[-73  18  20  -4   5] | 18

[[ 34  36  33 -72 -30 -27]
 [ 32  15  35  73  10 -10]
 [ 24   9  56  59 -45  34]] | 36

[[ 35 -46  53 -37  19 -64]
 [ 40  28 -19 -36 -64 -57]
 [-46 -18 -67 -51 -57  -2]] | -46

[ 76  40  15 -67  62] | 40

[-33 -55 -79 -27 -59] | -55

[ -5 -67 -13 -11 -26  42 -10] | -67
---
Input: [-57  49  62 -58   0  51]
Output: 51, -57

Input:
[[-40 -27 -75   4]
 [ -5 -43 -40   8]
 [-58 -79 -64 -71]]
Output: 4, -58

Input: [-44 -84  -1   7]
Output: 7, -44

Input:
[[-61 -50  80  33  10 -10  65]
 [-41 -26  38  14 -32 -45 -53]]
Output: 65, -41

Input: [ 72   8 -30 -58 -22 -43]
Output: -43, 72

Input: [-21  11  65 -10  52]
Output: 52, -21
---
Q:
[[-45, -33, -26, 15],
 [-72, -42, -83, 24]]
A: -42

Q:
[[-27, 23, 23, -6, -4, -79, 12],
 [26, 1, -22, 5, 6, -10, -10],
 [-8, -13, -6, 19, -22, 11, -22]]
A: 1

Q:
[[-74, -28, 10, -24, 46],
 [50, -68, -33, 5, -9]]
A: -68

Q:
[[3, -27, 28, 21, -12],
 [-35, -64, 55, -20, 22]]
A: -64

Q:
[[-39, 15, 2, 53, -32],
 [-17, -2, 25, 80, -52],
 [-20, 1, 10, 67, -54]]
A: -2

Q:
[[-62, -64, 50, 22, 48, -41],
 [75, -72, -43, -32, -45, -11]]
A: -72
---
[[50, 189, 151, 191, 248, 203, 159], [83, 184, 159, 172, 237, 173, 185]] value 159
[[618, 212, 105, 763, 782], [101, 832, 532, 495, 358], [550, 384, 654, 79, 227]] value 782
[54, 93, 6, 5, 50] value 50
[[9, 52, 64, 84, 10, 19], [13, 45, 67, 66, 20, 42]] value 19
[-5, -3, -33, 29, 30, -1] value -1
[-6, -38, -4, -18, 34, 14, 9] value 9
[[80, 51, 37, 26, 48, 65, 55], [86, 16, 34, 34, 50, 63, 43]] value 55
[8397, 5590, 7874, 6376, 8162, 1268, 7806] value 7806
---
615  632  726  409  455  702  623
361  356  451  234  388  567  422
617  650  654  494  419  759  605
-> 388

7  7  4  7  6  2  7
7  6  6  6  5  3  7
-> 5

-756   147    78  -498  -823  -556
 174  -744   357  -750  -381  -888
 799  -453  -417   319  -849   510
-> -750

6683  6344  9549  4832  2594  7661  6746
8193  7319  5501  7353  5597  6616  7461
6416  7108  6469  5575  6251  7289  5865
-> 5597

76  73  50  65  89  98  65
82  75  80  52  19  64  81
-> 19

-359   225  -109  -502   414   470    31
-362  -517   605  -102  -630     4  -790
 473   219   581   117   237  -197   552
-> -630

  1    2  159  124   77
  5  122  134   80  153
 91  192   32  118   89
-> 134
---
[[62 79 57 53 57]
 [27 17 44 49 40]
 [38 21 47 44 58]] -> 44

[[146 187 153  45  67]
 [ 81 132 125  82 103]
 [144 198 167 137  69]] -> 137

[[264 602 236 700 437]
 [ 48 610 613 495 829]
 [872 625 528 701 601]] -> 701

[[-34  -4 -31 -47   1  11]
 [ 43 -35  -7 -14 -27 -25]
 [-13   2 -26 -18 -32 -24]] -> -32

[[-621 -336 -715 -547  280]
 [  32 -336 -224 -547 -170]
 [-621 -336 -715 -547  593]] -> -547

[[ 168  327  279  -72 -656    1]
 [  23  509  716 -224 -114  127]
 [ 379  178  -69  114  -68  560]] -> -68
---
[[-49  -9  13 -14 -57   1]
 [ 35   5  41  81  30  31]
 [-26  18  43  57  31   2]] ⇒ 31

[[54 67 31 36 14]
 [45 53 13  7 11]] ⇒ 11

[[ 56  12 -83  15]
 [-58  48   2  -6]
 [ 68   4 -32  57]] ⇒ -6

[[-21  10  55 -37  -7]
 [  3  87 -59 -33 -17]] ⇒ -17

[[-28 -64 -13  -5]
 [ 49 -34 -11  -8]] ⇒ -8

[[ 77  29  28 -24]
 [ 65  49  29 -24]
 [ 65  49  29 -24]] ⇒ -24
---
[38.1, -77.9, 111.4, -64.2, -153.2] yields 38.1
[0.012, -0.079, 0.144, -0.008, -0.104, 0.053] yields 0.012
[1.394, 0.971, -1.176, -1.266, 0.869] yields 1.394
[-0.823, 2.032, 0.056, 0.164, 1.504, -0.287, -1.520] yields -0.823
[11.96, -4.12, 18.48, -11.22, -13.80, 11.45, -5.43] yields 11.96
[-16.6, -0.2, 13.4, 9.9] yields -16.6
[0.08, 0.10, 0.02, 0.10, -0.14, 0.02, 0.07] yields 0.08
[0.116, -0.085, 0.148, -0.119, 0.112] yields 0.116
[-29.8, 24.9, 88.2, -107.3, 153.3, 41.1] yields -29.8
[-0.118, 0.107, 0.168, -0.125] yields -0.118
